Below is a small trained network, with its code and all its weights. Each question gives an input and a target symbol and asks what happens when units are switched off, that is, made to give their printed mean instead of their output.

import numpy as np


def w(rows, s, z=0):
    codes = np.array(rows[::2]) - 128.0
    scale = np.full(codes.shape[1], s)
    scale[-1] = z or s
    return codes * scale


def f(y):
    return y / 2 * (1 + np.tanh(0.7978845608 * (y + 0.044715 * y**3)))


def softmax(a):
    e = np.exp(a - a.max(-1, keepdims=True))
    return e / e.sum(-1, keepdims=True)


def log_softmax(a):
    a = a - a.max(-1, keepdims=True)
    return a - np.log(np.exp(a).sum(-1, keepdims=True))


def net(x, mask):
    ids = ['ΓΞΨαβδθλμπφω'.index(c) for c in x.split()]
    T = len(ids)
    res = E[ids] + P[:T]
    u = 0
    for l in range(3):
        q, k, v = (res @ M[l].T for M in (Q, K, V))
        z = softmax(np.where(np.tri(T) > 0, q @ k.T / 2**0.5, -1e9)) @ v
        res = res + np.where(mask[u], z, O[l][:, -1]) @ O[l][:, :-1]
        u += 1
        y = f(res @ A[l][:, :-1].T + A[l][:, -1])
        res = res + np.where(mask[u : u + 4], y, B[l][:, -1]) @ B[l][:, :-1]
        u += 4
    return log_softmax(res[-1] @ U[:, :-1].T + U[:, -1])


Q, K, V, O, A, B = {}, {}, {}, {}, {}, {}
E = w([
[122,179,140,94,150,99,142,202,146],'Γ',
[78,173,114,86,73,60,119,129,227],'Ξ',
[36,118,150,168,126,140,93,146,171],'Ψ',
[96,19,60,108,90,65,102,176,172],'α',
[108,198,160,42,178,94,216,138,101],'β',
[35,183,120,129,219,141,145,141,126],'δ',
[198,154,105,141,144,162,251,137,142],'θ',
[179,107,75,149,131,157,188,134,142],'λ',
[36,108,101,187,197,184,121,73,141],'μ',
[97,109,129,193,107,66,6,189,182],'π',
[116,97,95,166,174,197,148,3,139],'φ',
[203,154,125,57,149,31,130,87,117],'ω',
],0.0053)
P = w([
[89,153,145,111,34,137,168,123,159],'0',
[114,110,156,115,134,129,147,135,194],'1',
[120,185,40,139,127,118,134,132,99],'2',
[172,109,170,130,221,113,118,151,222],'3',
[120,196,4,200,152,52,144,119,52],'4',
[141,112,176,201,232,40,126,138,207],'5',
],0.0043)
Q[0] = w([
[71,143,52,172,193,72,187,124,208],'0.h1',
[106,151,128,55,101,252,118,146,99],'0.h1',
],0.023)
K[0] = w([
[220,120,130,151,166,110,84,76,80],'0.h1',
[121,89,139,88,7,138,116,104,143],'0.h1',
],0.023)
V[0] = w([
[198,30,121,96,77,128,85,12,100],'0.h1',
[186,72,64,249,87,189,178,145,180],'0.h1',
],0.013)
O[0] = w([
[243,219,182,197,218,128,22,118,65,2],'0.h1',
[2,174,246,51,201,87,120,141,33,97],'0.h1',
],0.0055,0.001)
A[0] = w([
[204,132,153,133,132,157,74,157,51,59],'0.n1',
[168,174,135,118,148,164,117,249,97,4],'0.n2',
[158,29,118,126,138,134,100,201,46,84],'0.n3',
[119,120,173,133,152,114,102,109,37,98],'0.n4',
],0.014,0.0025)
B[0] = w([
[106,88,154,127,64,112,164,133,123,84],'0.n1',
[132,122,165,146,126,123,85,2,105,17],'0.n2',
[101,202,116,126,152,122,57,145,167,2],'0.n3',
[84,217,116,104,131,126,132,79,189,145],'0.n4',
],0.0087,0.00097)
Q[1] = w([
[123,146,110,130,86,141,109,111,85],'1.h1',
[83,196,1,160,46,120,126,113,5],'1.h1',
],0.039)
K[1] = w([
[129,120,143,96,103,144,130,127,145],'1.h1',
[176,57,234,80,222,163,119,149,252],'1.h1',
],0.024)
V[1] = w([
[222,162,124,47,119,75,211,126,104],'1.h1',
[137,124,115,86,99,7,36,186,175],'1.h1',
],0.02)
O[1] = w([
[138,207,39,88,113,209,104,254,120,253],'1.h1',
[190,63,220,5,107,212,86,146,194,119],'1.h1',
],0.0079,0.007)
A[1] = w([
[99,96,148,118,33,148,160,99,162,48],'1.n1',
[132,61,37,128,126,169,171,55,159,252],'1.n2',
[9,137,172,42,145,92,164,148,112,206],'1.n3',
[156,66,186,157,109,116,153,57,146,75],'1.n4',
],0.014,0.0034)
B[1] = w([
[85,180,98,63,9,92,88,112,149,181],'1.n1',
[156,66,106,116,202,111,131,122,230,198],'1.n2',
[79,96,171,75,128,98,158,125,65,254],'1.n3',
[112,104,78,180,110,231,129,121,46,221],'1.n4',
],0.012,0.0067)
Q[2] = w([
[187,177,127,208,204,115,43,122,194],'2.h1',
[7,63,181,137,125,18,198,79,81],'2.h1',
],0.015)
K[2] = w([
[136,39,63,92,107,127,124,132,184],'2.h1',
[74,130,178,235,203,100,93,9,68],'2.h1',
],0.015)
V[2] = w([
[90,131,103,137,71,220,191,255,92],'2.h1',
[138,112,120,192,157,173,136,68,130],'2.h1',
],0.005)
O[2] = w([
[233,72,142,136,83,138,216,252,31,255],'2.h1',
[78,130,160,172,180,125,91,139,86,68],'2.h1',
],0.0024,0.0099)
A[2] = w([
[192,214,106,174,151,67,115,118,192,112],'2.n1',
[122,136,157,214,137,36,116,96,112,4],'2.n2',
[188,93,252,90,89,148,78,78,154,103],'2.n3',
[140,237,132,102,155,175,60,170,104,78],'2.n4',
],0.012,0.0032)
B[2] = w([
[138,88,55,145,92,108,207,175,99,178],'2.n1',
[164,222,158,137,60,210,106,81,210,182],'2.n2',
[158,184,145,254,128,24,59,143,118,179],'2.n3',
[118,168,67,113,187,128,68,47,106,249],'2.n4',
],0.0091,0.011)
U = w([
[43,169,167,197,224,99,96,3,122,166],'Γ',
[165,152,121,17,124,203,70,133,149,91],'Ξ',
[236,122,49,187,173,172,121,162,157,210],'Ψ',
[62,162,86,154,184,55,166,162,29,71],'α',
[115,47,112,89,219,35,133,48,227,116],'β',
[170,67,198,49,103,167,186,219,230,166],'δ',
[91,76,95,124,24,168,84,110,101,2],'θ',
[125,206,134,131,64,112,167,81,201,84],'λ',
[163,117,194,125,158,34,74,145,164,146],'μ',
[133,115,189,86,154,84,202,176,55,183],'π',
[101,110,157,172,82,124,65,167,92,87],'φ',
[85,15,134,126,159,168,146,60,118,130],'ω',
],0.0033,0.0055)

Each question gives the input, a string of symbols that net reads in full, and the target symbol t.
The units are the heads (2 rows each of Q, K, V and O) and the neurons (one row each of A and B). Each row of codes is followed by its name. A weight is (code - 128) times the scale printed after its matrix; where a second scale follows, it is the last column's (O, A, B and U).
mask holds one flag per unit, layer by layer, with each layer's heads first. A switched-off unit (its flag False) gives its mean, the last column of its rows in O or B, instead of its output. The means were averaged over made-up inputs and are rounded, as every weight is.
A unit's drop is (log p(t) with every unit on - log p(t) with that unit switched off) / (log p(t) with every unit on - log p(t) with every unit switched off).
The circuit of an input: a set's keep is (log p(t) with only the set's units on - log p(t) with every unit switched off) / (log p(t) with every unit on - log p(t) with every unit switched off). Starting from the 12 units with the biggest drops (on a tie, the unit counted first), units are removed one at a time, each time the one whose removal leaves the highest keep (on an exact tie, the one counted first), for as long as the keep stays at least 0.8.
units of the circuit, in order: the units of the circuit, biggest drop first
most important unit: the unit with the biggest drop
k most important neurons: the k neurons with the biggest drops, biggest first
top k neurons in layer l: the k neurons of layer l with the biggest drops, biggest first
input ω ω π, target Ξ: most important neuron -> [2.n4]
input ω λ θ Ψ ω, target ω: units of the circuit, in order -> [1.n4 1.h1]
input β Ξ λ ω λ, target Ξ: units of the circuit, in order -> [1.h1 2.n4]
input ω λ θ β φ ω, target λ: 2 most important neurons -> [2.n2 1.n4]
input ω Ξ Ξ, target μ: units of the circuit, in order -> [1.h1 2.n3 1.n4]
input δ θ ω λ π λ, target φ: 4 most important neurons -> [2.n3 1.n4 1.n1 2.n4]
input β δ ω Ψ θ, target ω: units of the circuit, in order -> [1.h1 1.n4]
input μ μ ω θ λ, target α: top 2 neurons in layer 2 -> [2.n2 2.n1]
input φ θ ω α, target Ξ: top 2 neurons in layer 2 -> [2.n4 2.n3]
input α ω Γ φ λ, target λ: units of the circuit, in order -> [1.h1 2.n2 1.n4 2.n4]
input ω φ ω Ψ, target Ξ: units of the circuit, in order -> [1.h1 2.n4]
input θ ω θ ω θ π, target α: units of the circuit, in order -> [1.h1 2.n2]
input β Γ ω, target δ: top 2 neurons in layer 2 -> [2.n4 2.n3]
input Ξ λ φ β, target Γ: units of the circuit, in order -> [1.h1]
input δ φ ω θ Ψ θ, target ω: units of the circuit, in order -> [1.h1 1.n4 2.n3]
input φ θ θ, target Γ: units of the circuit, in order -> [0.h1 1.h1 2.h1 2.n1]
input θ Γ θ, target π: 2 most important neurons -> [1.n3 2.n2]
input ω β δ, target Ψ: units of the circuit, in order -> [0.h1 1.n3 1.h1]
input θ Ξ φ θ, target Γ: units of the circuit, in order -> [1.h1 2.h1]
input Γ φ ω, target λ: units of the circuit, in order -> [1.h1 2.n2 1.n4]
input ω ω ω β, target Ξ: most important unit -> 1.h1
input φ π ω, target θ: top 2 neurons in layer 1 -> [1.n4 1.n1]
input ω φ φ φ θ π, target Γ: top 2 neurons in layer 2 -> [2.n1 2.n2]
input φ ω θ ω β Ξ, target Ψ: top 2 neurons in layer 1 -> [1.n3 1.n1]
input ω μ φ, target Γ: 2 most important neurons -> [1.n4 2.n1]
